Here is a tiny trained network, its code and every weight. The questions are about switching its units off for an input and a class, where a switched-off unit gives its printed mean instead of its output.

import numpy as np


def w(rows, s, z=0):
    codes = np.array(rows[::2]) - 128.0
    scale = np.full(codes.shape[1], s)
    scale[-1] = z or s
    return codes * scale


def norm(h):
    return h / np.sqrt((h * h).mean(-1, keepdims=True) + 1e-5)


def f(y):
    return y / 2 * (1 + np.tanh(0.7978845608 * (y + 0.044715 * y**3)))


def log_softmax(a):
    a = a - a.max(-1, keepdims=True)
    return a - np.log(np.exp(a).sum(-1, keepdims=True))


def net(x, mask):
    res = np.array(x, float).reshape(1, 8) / 4 @ E
    u = 0
    for l in range(2):
        y = f(norm(res) @ A[l][:, :-1].T + A[l][:, -1])
        res = res + np.where(mask[u : u + 15], y, B[l][:, -1]) @ B[l][:, :-1]
        u += 15
    return log_softmax(norm(res)[-1] @ U[:, :-1].T + U[:, -1])


A, B = {}, {}
E = w([
[127,132,124,126,129],'x0',
[162,207,113,71,237],'x1',
[123,129,129,123,127],'x2',
[129,127,126,127,126],'x3',
[157,62,88,47,117],'x4',
[218,125,49,229,151],'x5',
[76,20,154,193,253],'x6',
[126,132,125,126,131],'x7',
],0.0053)
A[0] = w([
[65,143,228,67,155,167],'0.n1',
[46,164,156,91,84,60],'0.n2',
[160,56,81,58,125,113],'0.n3',
[166,84,133,89,119,53],'0.n4',
[131,145,146,118,54,40],'0.n5',
[154,86,182,114,189,1],'0.n6',
[102,39,48,72,106,109],'0.n7',
[212,61,133,45,162,146],'0.n8',
[2,116,32,172,84,68],'0.n9',
[161,133,154,105,181,80],'0.n10',
[83,220,191,215,127,76],'0.n11',
[31,167,140,100,112,80],'0.n12',
[133,185,241,209,140,115],'0.n13',
[149,202,42,225,146,145],'0.n14',
[188,198,161,88,197,33],'0.n15',
],0.0088,0.0038)
B[0] = w([
[183,97,37,156,184,217],'0.n1',
[169,57,89,112,135,157],'0.n2',
[31,158,89,127,55,180],'0.n3',
[37,170,79,83,115,125],'0.n4',
[157,131,169,62,143,140],'0.n5',
[111,143,212,144,142,127],'0.n6',
[71,205,112,153,79,183],'0.n7',
[53,177,33,135,135,198],'0.n8',
[142,151,230,158,106,139],'0.n9',
[80,186,129,181,164,137],'0.n10',
[40,157,56,45,44,190],'0.n11',
[158,53,90,91,76,151],'0.n12',
[1,174,25,69,53,189],'0.n13',
[151,64,52,104,129,253],'0.n14',
[105,188,171,154,220,179],'0.n15',
],0.007,0.0051)
A[1] = w([
[149,177,179,81,210,156],'1.n1',
[166,47,215,141,1,227],'1.n2',
[146,157,158,154,176,108],'1.n3',
[89,156,192,98,128,2],'1.n4',
[122,90,139,154,56,97],'1.n5',
[201,183,150,70,88,41],'1.n6',
[82,74,156,199,214,48],'1.n7',
[188,200,126,104,73,104],'1.n8',
[10,105,130,185,180,132],'1.n9',
[174,31,85,32,155,161],'1.n10',
[134,61,174,158,82,53],'1.n11',
[58,52,198,39,160,81],'1.n12',
[223,194,115,115,100,124],'1.n13',
[97,113,152,33,154,102],'1.n14',
[212,182,85,92,220,138],'1.n15',
],0.0095,0.0057)
B[1] = w([
[109,150,206,190,135,163],'1.n1',
[109,196,145,149,255,250],'1.n2',
[102,144,193,113,105,121],'1.n3',
[85,99,121,192,63,102],'1.n4',
[107,184,154,138,182,163],'1.n5',
[180,76,191,53,115,141],'1.n6',
[163,95,175,29,88,166],'1.n7',
[133,37,169,68,112,178],'1.n8',
[176,138,134,23,57,243],'1.n9',
[120,38,83,236,121,227],'1.n10',
[65,230,161,156,141,132],'1.n11',
[197,97,126,220,116,133],'1.n12',
[110,61,193,103,127,184],'1.n13',
[150,130,100,198,96,139],'1.n14',
[75,136,187,184,113,255],'1.n15',
],0.0093,0.0049)
U = w([
[89,100,142,101,104,255],'0',
[17,146,77,47,8,35],'1',
[57,183,254,171,196,23],'2',
[252,38,252,3,62,40],'3',
[93,84,131,113,106,171],'4',
[177,49,83,226,103,49],'5',
],0.009,0.0065)

Each question gives the input, the list of numbers given to net, and the class t.
The units are the neurons (one row each of A and B). Each row of codes is followed by its name. A weight is (code - 128) times the scale printed after its matrix; where a second scale follows, it is the last column's (A, B and U).
mask holds one flag per neuron, layer by layer. A switched-off neuron (its flag False) gives its mean, the last column of its row in B, instead of its output. The means were averaged over made-up inputs and are rounded, as every weight is.
A unit's drop is (log p(t) with every unit on - log p(t) with that unit switched off) / (log p(t) with every unit on - log p(t) with every unit switched off).
The circuit of an input: a set's keep is (log p(t) with only the set's units on - log p(t) with every unit switched off) / (log p(t) with every unit on - log p(t) with every unit switched off). Starting from the 12 units with the biggest drops (on a tie, the unit counted first), units are removed one at a time, each time the one whose removal leaves the highest keep (on an exact tie, the one counted first), for as long as the keep stays at least 0.8.
units of the circuit, in order: the units of the circuit, biggest drop first
top k neurons: the k neurons with the biggest drops, biggest first
top k neurons in layer l: the k neurons of layer l with the biggest drops, biggest first
drop of u: that unit's drop, to one decimal
input [7,4,-2,-1,7,0,1,-2], class 1: top neuron in layer 0 : 0.n3
input [2,-5,-8,0,-7,-3,5,-2], class 1: units of the circuit, in order : 0.n13; 1.n9
input [-4,-7,0,-1,-6,-6,2,-3], class 2: top 3 neurons in layer 0 : 0.n9; 0.n8; 0.n14
input [-4,-8,4,-1,-4,-4,6,-2], class 2: units of the circuit, in order : 1.n2; 0.n8; 0.n9
input [2,6,0,-6,1,8,8,-2], class 3: units of the circuit, in order : 1.n7; 0.n1; 1.n9
input [1,7,4,5,-8,1,7,-4], class 1: top 2 neurons : 0.n13; 1.n9
input [-7,-6,-6,-2,5,-1,8,-5], class 3: units of the circuit, in order : 1.n9; 1.n7; 0.n13
input [-7,7,3,1,4,-2,8,3], class 3: units of the circuit, in order : 1.n7; 1.n9
input [-3,-7,-2,6,-3,-8,-4,5], class 5: top 3 neurons : 0.n2; 1.n10; 0.n1
input [-2,2,0,0,-7,6,-8,-1], class 3: top 2 neurons in layer 1 : 1.n8; 1.n13
input [-3,8,-5,1,3,7,0,2], class 2: top 3 neurons : 0.n15; 1.n15; 0.n1
input [-8,7,-4,-7,0,4,-8,7], class 3: units of the circuit, in order : 1.n8; 1.n13
input [6,1,8,-2,-8,5,-1,0], class 1: top 2 neurons : 0.n13; 0.n11
input [-5,-8,-8,5,-7,-6,-2,6], class 2: units of the circuit, in order : 1.n2
input [-3,5,0,6,7,4,6,-2], class 1: top 2 neurons : 0.n8; 1.n9
input [8,-7,-2,0,4,-8,5,-2], class 5: top 4 neurons : 1.n12; 0.n1; 1.n10; 0.n2
input [-4,-7,6,-2,-8,7,-4,-1], class 1: top 2 neurons in layer 1 : 1.n10; 1.n15
input [0,4,3,2,0,-4,-7,6], class 3: top 2 neurons : 1.n6; 0.n14
input [-6,-3,0,-6,-4,2,-6,-5], class 3: top 2 neurons in layer 1 : 1.n8; 1.n6
input [-2,2,6,-1,-8,5,-3,-4], class 1: units of the circuit, in order : 0.n11
input [-1,-2,5,2,-8,-5,5,-7], class 1: drop of 1.n9 : 0.1
input [-2,-4,-1,-4,0,6,-6,-3], class 3: drop of 1.n8 : 0.4
input [-3,3,3,0,3,-6,-1,3], class 5: drop of 1.n10 : 0.1
